Below is a small trained network, with its code and all its weights. Each question gives an input and a target symbol and asks what happens when units are switched off, that is, made to give their printed mean instead of their output.

import numpy as np


def w(rows, s, z=0):
    codes = np.array(rows[::2]) - 128.0
    scale = np.full(codes.shape[1], s)
    scale[-1] = z or s
    return codes * scale


def f(y):
    return y / 2 * (1 + np.tanh(0.7978845608 * (y + 0.044715 * y**3)))


def softmax(a):
    e = np.exp(a - a.max(-1, keepdims=True))
    return e / e.sum(-1, keepdims=True)


def log_softmax(a):
    a = a - a.max(-1, keepdims=True)
    return a - np.log(np.exp(a).sum(-1, keepdims=True))


def net(x, mask):
    ids = ['Πβδζθφψ'.index(c) for c in x.split()]
    T = len(ids)
    res = E[ids] + P[:T]
    u = 0
    for l in range(2):
        r = res
        for j in range(3):
            rows = slice(4 * j, 4 * j + 4)
            q, k, v = (r @ M[l][rows].T for M in (Q, K, V))
            z = softmax(np.where(np.tri(T) > 0, q @ k.T / 4**0.5, -1e9)) @ v
            o = O[l][rows]
            res = res + np.where(mask[u + j], z, o[:, -1]) @ o[:, :-1]
        u += 3
        y = f(res @ A[l][:, :-1].T + A[l][:, -1])
        res = res + np.where(mask[u : u + 4], y, B[l][:, -1]) @ B[l][:, :-1]
        u += 4
    return log_softmax(res[-1] @ U[:, :-1].T + U[:, -1])


Q, K, V, O, A, B = {}, {}, {}, {}, {}, {}
E = w([
[193,206,83],'Π',
[199,47,51],'β',
[177,232,37],'δ',
[124,65,108],'ζ',
[230,169,160],'θ',
[1,8,101],'φ',
[24,149,198],'ψ',
],0.011)
P = w([
[189,130,124],'0',
[83,154,182],'1',
[86,250,73],'2',
[161,133,47],'3',
[79,154,180],'4',
[69,255,26],'5',
[160,114,36],'6',
[72,150,165],'7',
],0.0074)
Q[0] = w([
[134,195,184],'L0H0',
[155,82,89],'L0H0',
[142,146,139],'L0H0',
[58,91,105],'L0H0',
[114,133,127],'L0H1',
[107,63,169],'L0H1',
[128,78,174],'L0H1',
[173,90,182],'L0H1',
[167,146,143],'L0H2',
[177,5,195],'L0H2',
[147,115,152],'L0H2',
[113,123,158],'L0H2',
],0.026)
K[0] = w([
[111,164,194],'L0H0',
[162,130,89],'L0H0',
[145,162,159],'L0H0',
[63,26,59],'L0H0',
[124,139,140],'L0H1',
[78,56,164],'L0H1',
[67,82,142],'L0H1',
[62,101,96],'L0H1',
[83,182,97],'L0H2',
[89,25,3],'L0H2',
[98,122,98],'L0H2',
[102,85,134],'L0H2',
],0.024)
V[0] = w([
[127,153,143],'L0H0',
[115,134,104],'L0H0',
[116,127,120],'L0H0',
[84,134,10],'L0H0',
[136,102,110],'L0H1',
[82,104,110],'L0H1',
[166,160,163],'L0H1',
[253,125,111],'L0H1',
[145,165,167],'L0H2',
[127,108,112],'L0H2',
[169,212,242],'L0H2',
[111,145,136],'L0H2',
],0.0049)
O[0] = w([
[124,131,128,143],'L0H0',
[141,135,159,122],'L0H0',
[131,131,126,117],'L0H0',
[182,148,253,100],'L0H0',
[122,136,140,118],'L0H1',
[123,151,119,69],'L0H1',
[139,92,146,177],'L0H1',
[138,103,187,255],'L0H1',
[141,121,151,163],'L0H2',
[128,132,124,115],'L0H2',
[167,72,197,204],'L0H2',
[127,117,133,124],'L0H2',
],0.012,0.0027)
A[0] = w([
[58,101,118,127],'L0N0',
[251,145,85,58],'L0N1',
[157,140,159,253],'L0N2',
[88,157,104,61],'L0N3',
],0.012,0.0052)
B[0] = w([
[180,135,177,133],'L0N0',
[159,189,253,243],'L0N1',
[82,72,16,254],'L0N2',
[246,195,168,120],'L0N3',
],0.015,0.0061)
Q[1] = w([
[150,147,100],'L1H0',
[251,93,174],'L1H0',
[225,115,143],'L1H0',
[181,103,163],'L1H0',
[233,118,84],'L1H1',
[169,72,117],'L1H1',
[192,122,115],'L1H1',
[182,165,86],'L1H1',
[131,113,76],'L1H2',
[96,113,148],'L1H2',
[103,137,205],'L1H2',
[143,130,101],'L1H2',
],0.02)
K[1] = w([
[145,121,92],'L1H0',
[252,164,152],'L1H0',
[225,148,115],'L1H0',
[180,149,157],'L1H0',
[193,149,66],'L1H1',
[177,106,126],'L1H1',
[169,153,95],'L1H1',
[147,152,72],'L1H1',
[163,140,107],'L1H2',
[134,118,165],'L1H2',
[88,111,172],'L1H2',
[133,135,107],'L1H2',
],0.023)
V[1] = w([
[125,141,155],'L1H0',
[202,136,95],'L1H0',
[46,118,151],'L1H0',
[97,103,146],'L1H0',
[186,98,85],'L1H1',
[254,104,88],'L1H1',
[140,97,86],'L1H1',
[77,127,129],'L1H1',
[149,138,116],'L1H2',
[131,140,122],'L1H2',
[157,153,106],'L1H2',
[192,99,106],'L1H2',
],0.0074)
O[1] = w([
[139,112,102,145],'L1H0',
[65,102,150,176],'L1H0',
[194,161,116,63],'L1H0',
[154,153,117,120],'L1H0',
[67,117,155,164],'L1H1',
[2,147,155,250],'L1H1',
[105,105,152,108],'L1H1',
[171,112,125,66],'L1H1',
[87,127,155,141],'L1H2',
[109,122,140,126],'L1H2',
[71,121,166,142],'L1H2',
[92,155,147,183],'L1H2',
],0.011,0.0025)
A[1] = w([
[43,100,3,4],'L1N0',
[124,150,99,34],'L1N1',
[112,170,174,23],'L1N2',
[161,23,251,14],'L1N3',
],0.012,0.0044)
B[1] = w([
[160,169,10,254],'L1N0',
[250,207,116,98],'L1N1',
[242,222,20,149],'L1N2',
[226,98,74,232],'L1N3',
],0.024,0.0037)
U = w([
[143,13,156,99],'Π',
[144,139,92,99],'β',
[57,104,198,254],'δ',
[170,143,194,251],'ζ',
[184,149,141,78],'θ',
[187,254,170,112],'φ',
[233,114,124,16],'ψ',
],0.0097,0.0067)

Each question gives the input, a string of symbols that net reads in full, and the target symbol t.
The units are the heads (4 rows each of Q, K, V and O) and the neurons (one row each of A and B). Each row of codes is followed by its name. A weight is (code - 128) times the scale printed after its matrix; where a second scale follows, it is the last column's (O, A, B and U).
mask holds one flag per unit, layer by layer, with each layer's heads first. A switched-off unit (its flag False) gives its mean, the last column of its rows in O or B, instead of its output. The means were averaged over made-up inputs and are rounded, as every weight is.
A unit's drop is (log p(t) with every unit on - log p(t) with that unit switched off) / (log p(t) with every unit on - log p(t) with every unit switched off).
The circuit of an input: a set's keep is (log p(t) with only the set's units on - log p(t) with every unit switched off) / (log p(t) with every unit on - log p(t) with every unit switched off). Starting from the 12 units with the biggest drops (on a tie, the unit counted first), units are removed one at a time, each time the one whose removal leaves the highest keep (on an exact tie, the one counted first), for as long as the keep stays at least 0.8.
units of the circuit, in order: the units of the circuit, biggest drop first
unit that matters most: the unit with the biggest drop
top k neurons: the k neurons with the biggest drops, biggest first
top k neurons in layer l: the k neurons of layer l with the biggest drops, biggest first
which heads matter: for each layer, one digit per head in row order, 1 if its drop is at least 0.15 and else 0, layers parted by /
input ψ θ θ θ θ, target β: which heads matter : 010 / 000
input θ θ θ δ β, target β: units of the circuit, in order : (L1N0 L0N1)
input θ β β θ δ, target β: top neuron in layer 0 : (L0N1)
input φ θ θ θ, target ψ: which heads matter : 001 / 000
input θ δ θ Π δ θ θ ψ, target ζ: top 4 neurons : (L0N1 L0N2 L1N0 L0N0)
input θ θ θ δ, target φ: top 2 neurons in layer 1 : (L1N2 L1N3)
input θ θ θ θ β, target β: units of the circuit, in order : (L0N1 L1N0)
input δ θ φ, target ψ: which heads matter : 000 / 010
input θ φ θ β, target ζ: top 3 neurons : (L0N1 L1N0 L0N2)
input δ ζ β δ θ β φ, target δ: which heads matter : 101 / 100
input θ β θ δ θ, target β: which heads matter : 000 / 000
input β θ ζ ψ, target Π: which heads matter : 001 / 010
input ζ ζ ψ θ φ, target ζ: top 2 neurons : (L0N1 L1N0)
input ψ ζ φ δ θ, target φ: top neuron : (L0N2)
input β β δ φ β, target φ: units of the circuit, in order : (L0H2 L0N2 L0H1)
input β θ θ θ Π ζ φ, target δ: top 4 neurons : (L0N2 L0N1 L0N0 L1N3)
input δ δ φ, target ψ: top 2 neurons in layer 0 : (L0N2 L0N0)
input ζ θ φ θ ζ, target φ: which heads matter : 011 / 100
input θ θ β φ ζ, target φ: units of the circuit, in order : (L0H2 L0H1 L0N3)
input θ θ δ θ, target φ: unit that matters most : L0N1
